Here is a tiny trained network, its code and every weight. The questions are about switching its units off for an input and a target symbol, where a switched-off unit gives its printed mean instead of its output.

import numpy as np


def w(rows, s, z=0):
    codes = np.array(rows[::2]) - 128.0
    scale = np.full(codes.shape[1], s)
    scale[-1] = z or s
    return codes * scale


def f(y):
    return np.maximum(y, 0)


def softmax(a):
    e = np.exp(a - a.max(-1, keepdims=True))
    return e / e.sum(-1, keepdims=True)


def log_softmax(a):
    a = a - a.max(-1, keepdims=True)
    return a - np.log(np.exp(a).sum(-1, keepdims=True))


def net(x, mask):
    ids = ['αβγεζηθλμσφψω'.index(c) for c in x.split()]
    T = len(ids)
    res = E[ids] + P[:T]
    r = res
    for j in range(2):
        rows = slice(2 * j, 2 * j + 2)
        q, k, v = (r @ M[0][rows].T for M in (Q, K, V))
        z = softmax(np.where(np.tri(T) > 0, q @ k.T / 2**0.5, -1e9)) @ v
        o = O[0][rows]
        res = res + np.where(mask[j], z, o[:, -1]) @ o[:, :-1]
    y = f(res @ A[0][:, :-1].T + A[0][:, -1])
    res = res + np.where(mask[2:14], y, B[0][:, -1]) @ B[0][:, :-1]
    return log_softmax(res[-1] @ U[:, :-1].T + U[:, -1])


Q, K, V, O, A, B = {}, {}, {}, {}, {}, {}
E = w([
[177,156,179],'α',
[91,169,126],'β',
[59,196,205],'γ',
[255,118,89],'ε',
[121,199,150],'ζ',
[88,105,216],'η',
[198,62,140],'θ',
[23,168,93],'λ',
[135,165,58],'μ',
[234,185,87],'σ',
[179,144,128],'φ',
[109,211,153],'ψ',
[161,175,161],'ω',
],0.0064)
P = w([
[160,254,162],'0',
[102,98,86],'1',
[188,156,163],'2',
[103,97,90],'3',
[186,162,169],'4',
[108,99,93],'5',
],0.01)
Q[0] = w([
[147,204,235],'h1',
[181,246,222],'h1',
[117,123,120],'h2',
[39,4,86],'h2',
],0.017)
K[0] = w([
[130,174,165],'h1',
[135,237,148],'h1',
[128,119,130],'h2',
[120,2,146],'h2',
],0.022)
V[0] = w([
[250,103,120],'h1',
[110,136,15],'h1',
[130,49,154],'h2',
[116,125,251],'h2',
],0.014)
O[0] = w([
[248,107,168,138],'h1',
[142,124,35,147],'h1',
[129,48,180,2],'h2',
[94,143,187,121],'h2',
],0.015,0.0055)
A[0] = w([
[161,96,211,233],'n1',
[77,147,148,175],'n2',
[128,128,128,126],'n3',
[39,119,125,196],'n4',
[96,2,60,153],'n5',
[157,100,204,215],'n6',
[95,39,67,150],'n7',
[170,107,61,137],'n8',
[88,141,95,254],'n9',
[178,98,44,156],'n10',
[197,144,241,127],'n11',
[57,139,150,151],'n12',
],0.0081,0.0038)
B[0] = w([
[130,25,77,189],'n1',
[90,81,134,179],'n2',
[129,129,127,128],'n3',
[152,52,117,195],'n4',
[88,158,254,223],'n5',
[129,50,80,182],'n6',
[111,146,224,210],'n7',
[141,172,166,226],'n8',
[90,125,90,237],'n9',
[144,202,172,254],'n10',
[115,18,135,227],'n11',
[99,69,119,178],'n12',
],0.0077,0.0071)
U = w([
[148,108,91,245],'α',
[184,99,73,191],'β',
[148,112,243,75],'γ',
[109,129,150,161],'ε',
[99,107,2,158],'ζ',
[50,150,195,38],'η',
[201,158,171,5],'θ',
[146,42,53,218],'λ',
[120,150,153,90],'μ',
[102,197,223,86],'σ',
[112,133,90,195],'φ',
[178,181,33,110],'ψ',
[77,75,171,106],'ω',
],0.0075,0.0027)

Each question gives the input, a string of symbols that net reads in full, and the target symbol t.
The units are the heads (2 rows each of Q, K, V and O) and the neurons (one row each of A and B). Each row of codes is followed by its name. A weight is (code - 128) times the scale printed after its matrix; where a second scale follows, it is the last column's (O, A, B and U).
mask holds one flag per unit, heads first, then neurons. A switched-off unit (its flag False) gives its mean, the last column of its rows in O or B, instead of its output. The means were averaged over made-up inputs and are rounded, as every weight is.
A unit's drop is (log p(t) with every unit on - log p(t) with that unit switched off) / (log p(t) with every unit on - log p(t) with every unit switched off).
The circuit of an input: a set's keep is (log p(t) with only the set's units on - log p(t) with every unit switched off) / (log p(t) with every unit on - log p(t) with every unit switched off). Starting from the 12 units with the biggest drops (on a tie, the unit counted first), units are removed one at a time, each time the one whose removal leaves the highest keep (on an exact tie, the one counted first), for as long as the keep stays at least 0.8.
circuit, biggest first: the units of the circuit, biggest drop first
unit that matters most: the unit with the biggest drop
top k neurons: the k neurons with the biggest drops, biggest first
heads that matter: for each layer, one digit per head in row order, 1 if its drop is at least 0.15 and else 0, layers parted by /
drop of u: that unit's drop, to one decimal
input ε β ζ θ, target γ: circuit, biggest first => (h2 n5 n7)
input λ θ β, target ζ: heads that matter => 10
input μ σ ω φ ζ, target ψ: heads that matter => 01
input σ η φ λ, target ω: circuit, biggest first => (h2 h1 n4 n5)
input μ ψ ψ ε σ, target ψ: heads that matter => 01
input μ γ α, target ψ: heads that matter => 01
input η λ φ, target ω: heads that matter => 11
input γ φ λ, target η: circuit, biggest first => (h1)
input θ φ λ μ σ, target λ: top 2 neurons => (n11 n1)
input θ β μ μ ζ, target λ: heads that matter => 10
input η μ η ψ α, target ω: heads that matter => 11
input θ ω ω, target λ: top 2 neurons => (n1 n11)
input θ μ α, target λ: top 3 neurons => (n1 n11 n6)
input μ α φ, target ψ: unit that matters most => h2
input γ μ ψ, target η: heads that matter => 11
input θ σ φ λ θ, target λ: top 3 neurons => (n1 n11 n6)
input θ μ φ, target λ: drop of n2 => 0.0
input η θ ω, target ω: drop of h2 => 0.4
input λ β ζ λ μ, target ζ: drop of n5 => 0.2
input μ θ β μ μ, target ψ: top neuron => (n5)
